Where the symbols take the states:
ziz: lu>sop, li>fos, fi>tiz, ka>bug, fe>sud
kas: lu>ziv, li>ped, fi>non, ka>mar, fe>bas
tos: lu>tad, li>zib, fi>mif, ka>buz, fe>kub
fiv: lu>dil, li>tup, fi>sok, ka>nug, fe>fil
mev: lu>dop, li>mit, fi>nug, ka>gaz, fe>let
ruk: lu>nuv, li>pum, fi>bek, ka>dag, fe>tiz
baz: lu>buz, li>kud, fi>naz, ka>kub, fe>dok
pof: lu>fep, li>dag, fi>beb, ka>ziz, fe>pav
peg: lu>biv, li>zav, fi>mos, ka>gev, fe>zin
gof: lu>rel, li>laf, fi>bol, ka>duv, fe>doz
dov: lu>rom, li>kav, fi>vus, ka>dil, fe>nug
buz: lu>ser, li>duz, fi>kud, ka>lak, fe>zuk
mez: lu>rud, li>mub, fi>bug, ka>zib, fe>kud
nuv: lu>nur, li>zos, fi>pum, ka>liv, fe>fos
zut: lu>mar, li>nuz, fi>tuk, ka>bas, fe>rig
fep: lu>lud, li>liv, fi>dag, ka>sop, fe>bug
zav: lu>fil, li>dil, fi>fiv, ka>mev, fe>rab
tud: lu>kun, li>rin, fi>gev, ka>zos, fe>fum
ser: lu>duv, li>nub, fi>duz, ka>doz, fe>bar
rig: lu>gez, li>dov, fi>mar, ka>zav, fe>kam
fil: lu>zom, li>zut, fi>dil, ka>dop, fe>gaz
lin: lu>nal, li>baz, fi>doz, ka>rem, fe>non
bas: lu>fiv, li>sok, fi>ziv, ka>gez, fe>zav
non: lu>ped, li>dok, fi>nal, ka>nuz, fe>ziv
ped: lu>bor, li>zuk, fi>dok, ka>vus, fe>sok
ror: lu>lin, li>doz, fi>lak, ka>gar, fe>kav
duv: lu>tos, li>mif, fi>nub, ka>baz, fe>kif
mar: lu>dov, li>vus, fi>nuz, ka>fiv, fe>gez
nal: lu>dok, li>buz, fi>baz, ka>rus, fe>ped
peb: lu>sog, li>pes, fi>zez, ka>ruk, fe>beb
kiv: lu>zin, li>biv, fi>peg, ka>tud, fe>pum
bar: lu>kif, li>tos, fi>duv, ka>nal, fe>rem
naz: lu>kud, li>rud, fi>mez, ka>tad, fe>buz
bor: lu>gar, li>bar, fi>zuk, ka>kav, fe>tup
dev: lu>gok, li>ziz, fi>zot, ka>laf, fe>nub
kam: lu>mev, li>nug, fi>gez, ka>rab, fe>rin
nug: lu>mit, li>kas, fi>rom, ka>zom, fe>dop
mif: lu>zib, li>faf, fi>sud, ka>kud, fe>tad
lof: lu>fum, li>kun, fi>tud, ka>nur, fe>liv
biv: lu>rab, li>fil, fi>zav, ka>rin, fe>tel
zot: lu>ziz, li>tiz, fi>fis, ka>pav, fe>gok
let: lu>peg, li>mos, fi>dop, ka>dez, fe>kiv
kav: lu>non, li>nal, fi>lin, ka>tuk, fe>kas
nad: lu>beb, li>sog, fi>peb, ka>fis, fe>pof
nub: lu>mif, li>sud, fi>gok, ka>naz, fe>tos
rud: lu>dev, li>zot, fi>mub, ka>bol, fe>duz
pav: lu>bug, li>lud, fi>fep, ka>sud, fe>mez
lud: lu>tar, li>zov, fi>liv, ka>mab, fe>mub
nuz: lu>vus, li>ror, fi>rus, ka>sok, fe>dov
rem: lu>rus, li>kub, fi>kif, ka>ped, fe>nuz
pum: lu>zos, li>tel, fi>zin, ka>fum, fe>nur
mab: lu>pof, li>beb, fi>nad, ka>zot, fe>lok
kif: lu>kub, li>tad, fi>tos, ka>dok, fe>rus
tel: lu>riz, li>gaz, fi>rab, ka>nov, fe>zez
zez: lu>pes, li>dez, fi>riz, ka>bek, fe>sog
zov: lu>ruk, li>bek, fi>dak, ka>beb, fe>fis
dok: lu>zuk, li>ser, fi>buz, ka>ror, fe>bor
zos: lu>zez, li>riz, fi>tel, ka>dak, fe>peb
lok: lu>pav, li>fep, fi>pof, ka>gok, fe>laf
fis: lu>tiz, li>nuv, fi>ruk, ka>fep, fe>ziz
dop: lu>mos, li>bas, fi>mit, ka>zuf, fe>peg
mub: lu>zot, li>fis, fi>tar, ka>lok, fe>dev
fum: lu>dak, li>nov, fi>kun, ka>peb, fe>zov
dez: lu>gev, li>kam, fi>zuf, ka>zin, fe>tud
vus: lu>kav, li>lin, fi>ror, ka>tup, fe>rom
zuk: lu>bar, li>duv, fi>ser, ka>lin, fe>gar
kud: lu>duz, li>dev, fi>rud, ka>gof, fe>ser
zuf: lu>kam, li>gez, fi>rig, ka>biv, fe>gev
zom: lu>rig, li>mar, fi>zut, ka>mos, fe>zuf
nov: lu>kiv, li>peg, fi>let, ka>pes, fe>bek
gez: lu>nug, li>rom, fi>dov, ka>fil, fe>mev
riz: lu>dez, li>zuf, fi>gaz, ka>kiv, fe>pes
beb: lu>dag, li>lof, fi>sog, ka>tiz, fe>fep
tar: lu>fis, li>ruk, fi>zov, ka>pof, fe>zot
faf: lu>lok, li>pof, fi>mab, ka>dev, fe>bol
kub: lu>lak, li>gof, fi>tad, ka>zuk, fe>ror
tad: lu>gof, li>bol, fi>zib, ka>ser, fe>lak
rab: lu>gaz, li>zom, fi>fil, ka>let, fe>riz
fos: lu>nad, li>peb, fi>nur, ka>tar, fe>mab
rel: lu>naz, li>mez, fi>laf, ka>tos, fe>baz
sud: lu>faf, li>mab, fi>sop, ka>rud, fe>zib
tuk: lu>nuz, li>rus, fi>rem, ka>ziv, fe>mar
liv: lu>zov, li>dak, fi>fum, ka>nad, fe>tar
doz: lu>baz, li>naz, fi>rel, ka>kif, fe>nal
dag: lu>liv, li>fum, fi>lof, ka>fos, fe>lud
sok: lu>tup, li>gar, fi>bor, ka>rom, fe>dil
tup: lu>tuk, li>rem, fi>gar, ka>kas, fe>zut
nur: lu>peb, li>zez, fi>zos, ka>zov, fe>nad
dak: lu>bek, li>kiv, fi>nov, ka>sog, fe>ruk
ziv: lu>sok, li>bor, fi>ped, ka>dov, fe>fiv
sog: lu>lof, li>tud, fi>pes, ka>nuv, fe>dag
gok: lu>sud, li>sop, fi>ziz, ka>mez, fe>mif
gev: lu>rin, li>mev, fi>kam, ka>tel, fe>kun
tiz: lu>fos, li>nur, fi>nuv, ka>lud, fe>sop
rus: lu>ror, li>lak, fi>kub, ka>bor, fe>vus
bug: lu>mub, li>tar, fi>lud, ka>faf, fe>rud
kun: lu>nov, li>let, fi>rin, ka>zez, fe>dak
sop: lu>mab, li>nad, fi>fos, ka>mub, fe>faf
mos: lu>zav, li>fiv, fi>bas, ka>kam, fe>biv
gar: lu>rem, li>kif, fi>bar, ka>non, fe>tuk
mit: lu>bas, li>ziv, fi>kas, ka>rig, fe>mos
laf: lu>mez, li>bug, fi>pav, ka>mif, fe>naz
duz: lu>nub, li>gok, fi>dev, ka>rel, fe>duv
dil: lu>zut, li>tuk, fi>tup, ka>mit, fe>zom
zin: lu>tel, li>rab, fi>biv, ka>kun, fe>zos
zib: lu>bol, li>lok, fi>faf, ka>duz, fe>gof
bek: lu>pum, li>zin, fi>kiv, ka>lof, fe>nuv
rom: lu>kas, li>non, fi>kav, ka>zut, fe>mit
gaz: lu>zuf, li>rig, fi>zom, ka>peg, fe>dez
pes: lu>tud, li>gev, fi>dez, ka>pum, fe>lof
rin: lu>let, li>dop, fi>mev, ka>riz, fe>nov
bol: lu>laf, li>pav, fi>lok, ka>nub, fe>rel
lak: lu>doz, li>rel, fi>gof, ka>bar, fe>lin

The rows follow the links: the fewer symbols apart two states are, the more alike their rows tend to be.

Each row is also shifted at random along 8 hidden directions that mean nothing.

Some states, each with a row of numbers:
gez
19 -37 58 41 26 -7 28 24 2 -3 61 -5 -9 -61 9 2 37 -7 -43 -12 8 12 54 55 -17 15 -23 -22 3 -18 23 11 -19 -66 36 -47 -10 28 14 -20 37 2 -5 15 -2 -13 49 40 19 9 -2 -21 -1 44 30 -43 8 9 -21 -9 -11 -34 17 -3 -21 30 -19 6 18 5
nuz
38 -27 -4 13 12 -10 21 33 18 -15 -43 27 -25 42 -3 9 -6 4 11 2 -3 13 83 16 16 -13 52 28 -5 3 17 5 -40 0 23 -3 4 -11 17 -14 9 -14 22 -10 38 -29 40 19 3 27 17 24 41 16 -18 24 33 9 -37 -33 -45 -41 -17 61 15 -6 -13 -48 -24 -15
gev
-61 29 -50 -1 -18 3 -22 -71 -29 24 4 15 -27 49 -13 22 50 5 -5 19 37 26 -5 -27 7 51 25 59 -14 15 -33 29 1 13 -15 -42 -63 -39 -32 -11 43 13 -22 -14 7 18 -43 14 -81 22 -13 32 43 -37 3 9 -8 12 19 32 43 17 7 -13 7 -15 -13 -7 -13 0
tuk
-79 -12 0 0 -9 5 13 26 31 16 -11 15 -8 11 8 -8 15 11 13 -17 1 -18 -14 -12 10 -31 -11 4 7 -5 10 -18 0 39 4 -11 11 24 -27 4 -17 2 28 0 -22 10 23 7 9 13 31 -14 0 -15 -5 26 9 17 -16 -31 -24 -18 -12 15 -14 8 18 -1 12 16
sop
-108 -5 9 -23 -14 10 1 0 12 14 1 1 21 5 5 -33 -16 -3 20 8 1 11 -46 -13 9 -4 -5 -10 3 -5 -16 -29 36 26 -14 30 -11 23 -9 -6 -21 24 22 9 -21 13 -29 -28 5 -42 -10 29 -18 -46 11 27 -29 -12 23 -10 -12 45 -4 -36 19 -1 -8 6 10 14
non
26 5 -48 -17 -10 11 -9 -13 -50 -5 -17 3 -13 44 1 37 -12 1 -16 38 -1 -9 38 -17 -27 14 0 27 8 21 -20 8 -43 -33 -21 -20 33 -68 9 13 29 -34 -16 -39 29 1 -12 7 -26 21 -39 10 65 9 4 6 10 34 -13 8 7 -20 -17 37 9 -10 12 -42 -32 4
nad
-15 30 -4 -14 8 3 -22 -34 -34 -14 10 0 3 -11 -14 -13 -28 -10 -13 -6 -12 -23 -73 -16 15 13 15 -17 -11 11 -3 -1 10 13 -22 1 10 -33 22 34 -14 -5 -52 15 -29 -1 -37 -16 3 -21 -12 -33 -21 -7 -14 0 -17 -18 47 20 30 18 30 4 7 -8 -7 10 -3 -13
ziv
27 29 9 36 -2 -7 -7 14 -53 23 25 4 4 -54 -32 -5 57 -5 -35 3 45 -8 -22 16 36 12 17 33 -17 -23 33 47 -19 -10 -8 -26 16 -2 -19 -14 7 -4 -53 -43 -20 24 29 29 -16 13 46 -73 30 54 -7 -18 25 22 -15 26 13 -47 36 9 -22 0 -3 4 27 -2
nov
-44 6 14 5 31 -13 5 43 -23 10 -24 15 -8 -6 -28 -24 -13 -14 4 -1 16 -3 -47 -21 43 -20 57 3 -31 -1 53 -24 -14 48 -2 -5 59 6 3 22 -4 7 -14 0 -50 7 -31 6 1 -39 13 -15 17 -21 -6 63 -3 -2 -18 -24 2 10 23 25 19 -13 -42 -20 24 -17
vus
-80 -20 9 -2 -1 1 18 15 -10 24 -3 35 -19 20 -15 -20 17 -2 -2 12 18 -4 -9 -6 42 -5 34 36 -8 -2 13 -11 -13 36 1 -22 5 3 -5 -8 3 6 -1 -16 -22 0 14 9 -8 -5 18 -5 39 -19 -8 39 6 20 -2 -22 -33 -18 5 27 15 0 -12 -30 13 4
rud
17 3 2 -6 -2 4 -37 -21 -4 7 21 10 -6 -35 -3 14 13 14 -23 1 31 -6 -26 23 -41 16 -43 -8 15 -41 -27 19 14 -34 -21 0 -11 -25 -7 5 -9 -44 -26 -34 -9 3 -14 8 6 -21 -15 -11 1 20 -2 -29 -10 26 34 16 8 5 9 -17 -14 28 21 -6 -8 27
laf
73 -2 26 15 2 -18 1 3 81 -3 -2 -3 -3 -31 29 -4 0 25 -16 -43 -17 6 22 37 -21 -22 -23 -41 32 -43 -20 20 23 -26 5 33 -24 27 0 -18 -47 -29 33 33 15 -16 32 -5 78 0 6 -15 -79 36 -29 -39 11 7 38 -25 -24 -3 6 -22 -45 29 25 11 -30 13
nug
18 -31 24 -7 22 -5 17 -2 -17 7 43 -17 0 -26 6 10 3 -5 -16 15 -5 -8 -2 11 -36 6 -45 -20 7 9 0 -36 -1 -24 6 -32 21 11 6 13 32 13 -3 1 -22 6 9 15 21 -17 -40 2 5 13 28 -6 -9 17 1 4 4 -4 -1 -15 -7 21 -11 20 4 8
nub
-19 -41 22 -12 5 -1 6 7 19 16 -2 22 0 1 -21 -11 1 14 34 17 14 15 12 21 -6 7 -21 26 3 -17 -6 -13 22 11 5 30 -19 19 1 -20 -6 8 10 -31 2 -17 24 6 -4 -29 11 45 12 -9 3 6 -19 1 -1 6 -37 10 -20 -23 16 7 1 -6 -2 7
nur
-10 17 9 19 16 -7 0 -33 34 2 26 -16 -5 -13 8 13 8 24 -24 -27 -31 12 12 -4 -9 2 -26 -28 9 1 -20 22 21 -28 6 -5 -23 -4 10 -2 4 3 2 46 7 -7 7 2 17 8 -18 -15 -65 2 -1 -45 -25 -2 30 13 33 29 6 -38 -39 9 10 13 -19 -11
sud
64 1 -7 7 -3 6 -3 27 57 0 -42 31 -19 34 10 -23 -7 13 28 -28 7 5 -6 -17 35 -30 40 10 -2 -11 9 5 8 47 8 12 -11 13 -6 -6 -33 -17 32 15 -5 -16 -21 -19 -5 2 39 15 -14 -41 -19 23 -6 -7 -8 -40 -25 14 -16 17 15 -8 14 -24 15 2
nal
15 -18 54 9 -10 8 16 39 -62 24 44 7 31 -60 -16 -53 33 -37 -5 30 59 15 -38 41 42 21 30 26 -14 -33 33 -2 0 -5 4 -4 1 45 0 -34 1 27 -27 -40 -36 18 16 4 -3 -47 28 -20 48 17 23 14 8 0 -12 4 -38 -27 33 -10 41 1 -43 0 51 18
mos
-12 12 -27 -1 -20 3 -16 -60 31 1 17 6 -17 15 21 15 44 1 11 -34 16 -18 -37 -10 -16 12 -27 6 9 12 -21 -7 21 43 1 -49 -74 11 -45 15 10 17 7 23 -13 16 -23 4 -34 42 20 -2 -22 -23 -4 -11 11 -3 27 5 32 -9 -2 -5 -21 16 28 49 11 21
mif
205 23 1 28 3 -14 -12 23 -4 0 -15 -8 12 -24 -16 -3 6 3 -4 -6 13 6 15 12 28 -9 34 16 -7 -19 20 51 -9 -15 0 28 14 1 10 -22 -18 -24 -22 -20 21 -7 20 -1 10 11 40 -37 -11 46 -25 -31 17 0 -15 15 -2 -16 7 5 -8 -14 15 -3 6 -16
peb
0 -12 -19 12 7 7 -23 -23 7 -3 9 14 -19 7 -21 42 33 18 23 5 35 23 49 13 -38 34 -47 32 -11 -1 -6 27 3 -27 19 -18 -42 -18 -21 -10 44 -6 1 -32 24 -15 -9 30 -79 16 7 52 30 -19 32 -34 -25 -7 -36 36 32 20 -30 -23 4 5 13 3 11 -1
lin
-18 -28 15 -7 -23 17 29 64 0 3 -11 -6 24 1 16 -23 -3 -20 32 14 9 5 23 10 8 -20 -1 5 -1 -1 20 -27 -8 1 15 22 20 43 -8 -20 -11 20 41 -17 8 6 22 -13 1 1 25 20 31 -8 22 17 13 -9 -61 -24 -44 -17 -24 4 30 -9 -4 -3 36 16
bol
-88 -5 33 14 -2 7 8 50 33 18 -9 18 11 -23 -20 -37 1 12 20 -23 -2 -2 -19 8 43 -36 4 3 -6 -27 32 6 18 25 11 33 14 39 -1 -16 -40 6 8 -5 -19 -9 37 -2 18 -15 63 -24 -24 -2 -14 6 -6 -12 -16 -15 -37 -2 2 -4 -7 0 9 -8 27 0
tud
-37 9 -21 26 10 5 -18 58 28 -17 -36 -2 -11 -12 -2 28 12 6 18 -34 18 -9 33 -2 -21 -30 -25 -15 -16 -12 45 11 -24 -8 22 -5 36 9 -29 13 -2 -30 25 -18 6 -2 -3 24 -31 30 44 -4 10 2 11 -3 11 -11 -77 -11 27 -7 -19 23 -17 -1 20 -2 32 -2
fos
9 -16 -8 -15 2 21 -31 19 -6 -22 -12 22 0 -8 -15 2 -4 -19 52 -1 44 -14 -27 9 -20 9 -18 3 -17 -7 28 -19 1 21 9 -6 -7 7 -13 20 4 -7 -10 -36 -19 -12 -44 5 -60 -16 31 37 38 -35 26 15 -11 -34 -36 8 9 10 -17 11 44 2 2 10 53 11
rig
-101 0 0 14 0 5 21 -46 16 3 19 21 -33 34 2 2 28 12 -15 -20 -30 3 24 -9 31 14 15 21 -2 28 -13 19 -3 16 20 -49 -54 -13 5 -9 20 26 -7 44 5 -12 31 18 -13 46 10 -13 -14 -14 -15 -11 -2 -3 26 1 2 -18 9 11 -17 -3 0 -2 -20 -15
zom
-22 -45 47 -1 14 -10 22 -11 42 12 43 16 -16 -17 16 -18 31 -3 3 -20 12 -4 -21 23 -8 2 -17 -12 9 -1 -1 -47 22 32 22 -44 -51 53 -14 0 14 32 22 37 -41 -2 8 14 17 -14 0 15 -22 -21 12 12 -1 2 26 -28 -18 -5 7 -14 1 31 -19 35 20 21
gaz
-115 21 -15 14 -21 3 10 -5 -10 -4 -18 6 0 22 -10 -3 24 -17 13 -10 8 9 16 -8 42 9 37 30 -20 16 14 22 -12 27 15 -13 -34 9 -18 -17 3 34 -2 7 16 11 11 9 -45 40 45 -3 16 -8 -8 9 23 -29 -27 11 10 -19 10 21 6 -24 -17 12 10 -17
zin
-2 -7 16 23 16 -21 -5 -33 30 8 26 12 -39 -12 15 16 45 9 -40 -17 33 35 27 31 -28 30 2 -1 8 -30 -30 16 4 -30 8 -40 -60 2 -13 -18 26 -15 6 23 -1 -6 -16 29 14 -8 -34 21 -8 8 3 -15 4 22 44 -13 17 4 20 -20 -21 33 -23 -4 -29 11
dil
-9 25 -4 14 0 -9 29 13 8 12 1 -38 19 -2 7 2 -6 14 -17 -10 -57 -14 7 -31 27 -34 -6 -19 1 29 14 3 2 5 4 3 45 14 2 2 -6 25 13 34 5 19 43 -9 35 33 8 -54 -46 22 -12 -15 5 8 -11 1 8 -9 -3 -7 -43 -17 19 16 -7 -22
kas
-34 31 -15 10 -6 -5 -1 6 -35 20 -9 -1 7 -5 -27 4 19 5 -5 6 7 -20 -20 -19 34 -7 11 30 -15 7 24 18 -12 25 -10 -6 33 -8 -17 1 -5 9 -29 -30 -8 24 26 14 -18 23 35 -51 21 23 -17 8 15 12 -18 24 8 -31 8 13 -17 -18 10 0 9 -12
rem
47 -13 20 14 0 2 34 61 -28 -5 -1 -18 21 -14 16 -11 -16 -19 -26 23 -17 16 55 17 14 -14 30 -8 2 -2 23 6 -38 -54 9 13 54 7 31 -22 3 -7 14 -1 22 -3 33 -8 39 1 -11 -13 23 36 12 -2 19 12 -44 -27 -35 -25 2 21 12 -7 -21 -35 3 -2
fep
-29 -19 22 -17 1 -6 5 8 32 -23 -22 -5 16 6 15 -12 -39 -13 25 -4 -17 20 25 24 -19 0 9 -29 9 -9 -13 -21 13 -6 7 51 -19 22 18 -8 -23 5 29 23 25 -20 2 -14 37 -30 -19 44 -21 -4 -3 14 2 -28 15 -13 -25 20 -6 -9 23 4 -24 2 -23 0
rom
-40 -24 19 -9 10 -17 26 46 22 8 -19 -12 13 -6 -2 -4 -12 4 21 2 -16 -13 12 2 -1 -38 -16 -10 0 2 24 -40 -1 33 10 22 43 46 -11 1 -14 24 35 -2 -4 9 41 6 32 -2 18 2 -7 9 0 31 14 7 -34 -22 -33 -14 -16 4 -8 3 -1 12 3 -1
naz
96 11 3 14 -15 8 6 -4 52 26 11 -4 8 4 14 -29 24 27 20 -26 -12 -2 -33 -23 29 -24 -11 7 12 -3 -7 13 39 38 4 6 -29 34 -18 -19 -28 16 21 24 -11 6 8 -25 6 12 43 -22 -59 -26 -10 -24 -15 1 11 -3 -11 17 -11 -38 -20 -4 42 25 23 9
bar
37 26 -44 -44 -26 20 -20 9 -91 -33 -23 -49 47 -6 2 24 -70 -28 -9 46 -40 -46 -17 -21 -35 -4 -26 -31 7 31 -3 -15 -33 -40 -42 32 99 -59 30 45 -10 -28 -36 -41 21 20 -7 -28 12 8 -44 -35 35 44 4 -3 16 1 -17 33 14 -26 -5 38 8 -22 24 -6 -16 -3

From each start, follow one symbol. Which state do you reach?
Answers are names.
start 5 29 -11 20 2 13 -16 -32 9 10 12 20 -17 13 -15 -13 22 9 8 -23 3 -3 -44 -33 47 9 25 25 -20 10 6 25 17 41 4 -29 -36 -11 -6 5 4 14 -31 24 -25 -7 -30 -5 -48 14 36 -20 -24 -44 -7 -10 -27 -21 14 15 31 24 14 -9 3 -17 8 9 26 -16
fi
dak
start -20 8 28 25 19 -4 8 43 -45 23 28 1 3 -51 -12 -23 27 -25 -30 8 43 17 -37 1 24 6 36 -2 -24 -19 42 -4 -12 -9 0 -29 36 20 -3 -3 21 4 -19 -9 -51 20 -27 12 -7 -39 -2 -28 24 -2 24 22 -5 11 -22 -13 18 8 34 -8 13 2 -45 -6 42 1
fi
gaz
start 42 16 -21 5 -14 -14 2 -13 18 -7 -9 -31 8 5 30 22 14 -11 0 -8 6 12 23 2 -28 6 -2 -12 7 5 -13 1 2 -8 2 -1 -30 22 -26 -9 8 14 31 20 26 21 -12 -4 2 24 -14 14 -12 11 7 -11 23 -7 -4 2 24 0 -3 -13 -15 4 -2 32 -9 6
li
fil
start -14 17 -26 -9 -3 -3 9 33 -29 -4 -35 -27 24 16 -2 -2 -24 -24 19 19 -4 0 -7 -35 12 -12 34 -3 -19 28 27 -27 -16 28 -2 14 49 10 -6 13 5 28 13 -2 -2 24 -25 -12 -13 -2 -6 9 20 -14 11 42 11 -15 -47 -4 14 6 -7 13 22 -27 -24 7 16 -15
lu
biv
start 71 5 -7 6 -10 -11 -8 -6 21 -13 1 -21 4 -19 27 14 27 -19 14 -20 26 -5 -4 16 -30 7 -14 -16 5 -4 0 -10 5 10 8 -13 -38 40 -41 2 0 11 24 13 5 20 -18 3 -4 19 13 11 -11 7 8 -8 33 -14 -10 -2 21 -13 4 -8 -8 13 1 50 20 17
lu
kam
start 154 30 -61 -13 -6 -15 -7 -12 -22 3 -39 -38 11 42 -5 41 -18 11 19 21 -23 -23 10 -49 -13 -14 -5 13 -1 45 3 -11 -13 26 -16 8 47 -26 -12 22 11 5 1 -16 24 21 -3 -12 -16 36 -9 -5 11 11 -8 8 19 15 -30 24 28 -6 -30 9 -13 -26 27 17 -15 -16
fi
tuk
start 74 -10 20 38 14 -21 -18 1 73 5 15 11 -31 -43 26 16 61 9 -10 -47 60 19 12 41 -42 3 -29 -18 10 -54 1 11 18 -10 22 -34 -64 46 -48 -12 6 -22 33 13 -17 1 -18 31 3 -3 19 12 -30 5 15 -21 15 12 2 -28 18 4 6 -27 -29 46 3 32 19 30
ka
zez
start 26 -6 40 34 39 -10 14 21 0 -7 21 1 -5 -34 -17 -6 -5 3 -20 -10 -11 23 34 22 20 3 23 -13 -16 -6 29 22 -9 -41 26 0 9 1 39 -11 17 0 -18 25 2 -25 19 15 15 -12 -1 -12 -19 17 7 -22 -18 -18 -9 2 4 9 16 -5 0 -2 -30 -11 3 -28
fi
pum
start 30 62 -81 -4 -39 13 -51 -85 23 -36 -36 -6 -11 55 20 43 0 16 11 -33 -22 -9 11 -29 -16 22 -8 5 13 20 -53 59 8 -2 -17 1 -71 -56 -18 12 -13 -25 -9 22 54 -3 -35 -17 -47 70 12 -2 -36 -9 -31 -53 9 -26 36 38 58 7 -11 9 -24 -16 55 18 -38 -10
fi
ruk
start 15 -21 28 12 6 -4 37 28 -9 10 11 4 -3 3 11 -25 3 -11 -30 14 -9 22 38 18 34 -4 51 7 3 -8 3 5 -20 -21 10 -7 8 8 26 -28 3 4 12 18 4 -8 31 -2 41 -7 -14 -9 12 16 -6 11 14 20 4 -32 -44 -21 16 13 6 -1 -32 -36 -15 -1
li
bar
start -53 -28 72 15 36 -22 44 3 -1 -3 39 8 -9 -36 2 -30 -5 -16 -47 -14 -28 5 7 40 35 4 43 -26 -3 -1 16 -16 -10 -8 25 -23 -11 25 42 -9 5 26 -17 60 -22 -17 44 16 68 -19 -14 -34 -28 34 -18 10 14 -7 44 -27 -27 -31 49 16 -5 17 -55 -2 -15 -19
ka
dop
start -42 8 19 7 5 -2 12 20 -14 -15 4 -14 11 -26 4 -11 -6 -24 -9 -15 -13 -23 -22 3 21 -14 20 -23 -13 11 31 -12 -14 15 8 -16 23 19 4 17 -4 17 -8 21 -18 10 10 0 15 11 21 -42 -7 19 -4 11 23 -20 -13 -9 5 -27 22 27 -2 -4 -14 21 21 -12
ka
zuf
start -55 27 -26 -26 -11 4 -17 -23 -9 -32 -39 -5 13 32 -3 0 -53 -8 21 2 -33 -11 -18 -25 9 -2 24 -12 -7 24 -13 -3 2 21 -15 39 6 -29 18 20 -27 2 -11 15 19 -7 -22 -26 -1 0 -10 5 -11 -12 -26 16 -3 -34 20 15 12 18 -2 18 16 -23 -2 -2 -27 -19
li
ruk
start -61 -20 50 15 -4 4 35 21 19 37 46 14 -8 -23 21 -46 36 -2 -33 -8 13 11 -23 18 30 -11 9 0 13 -27 -3 -10 9 3 7 -28 -16 45 -11 -27 -7 16 19 20 -40 13 20 -1 41 -22 3 -25 -17 -7 9 11 -4 27 23 -42 -37 -10 26 -19 -9 20 -15 -8 23 26
lu
bor
start 37 46 -44 2 -18 17 0 24 5 -3 -51 -9 12 49 8 -20 -33 4 19 -4 -30 -2 -17 -60 55 -37 55 7 -13 25 12 14 -5 35 -12 29 39 -18 7 4 -29 -3 19 17 7 6 -38 -44 -14 15 22 -13 -14 -43 -11 20 -15 -16 -28 -17 6 31 -14 14 16 -46 17 -25 17 -18
li
fis
start -28 -4 0 -3 -8 21 -20 9 -8 7 34 -12 9 -35 20 8 5 4 -23 7 18 10 -10 10 -48 7 -56 -29 14 -29 -19 5 10 -64 -13 0 12 -8 -6 3 5 -33 7 -23 -13 9 -31 -9 -3 -27 -36 3 2 -8 37 -31 -29 19 0 1 13 29 -6 -34 -8 16 18 -9 16 33
fe
rud
start -126 10 -34 10 -18 28 -10 -24 26 2 -34 52 -33 76 -9 0 12 24 12 -12 -6 27 42 -21 39 8 34 53 -4 7 -23 50 -9 9 7 -6 -50 -47 2 -23 -5 -12 11 0 34 -28 -4 -5 -55 39 29 29 16 -51 -18 -2 -18 -7 1 -5 -7 12 -20 20 11 -24 17 -60 -18 -11
lu
pav
start -54 -20 -9 -26 3 3 -13 -16 21 -7 -26 26 -18 29 -5 8 -33 16 12 7 -10 -2 8 2 -31 -2 -18 -1 13 -12 -29 -14 2 -1 -11 25 2 -29 11 12 -14 -31 7 -15 9 -25 -8 -2 14 -22 -28 41 7 -14 -13 17 -11 11 28 -11 -22 13 -17 11 8 12 7 -32 -39 7
li
ziz
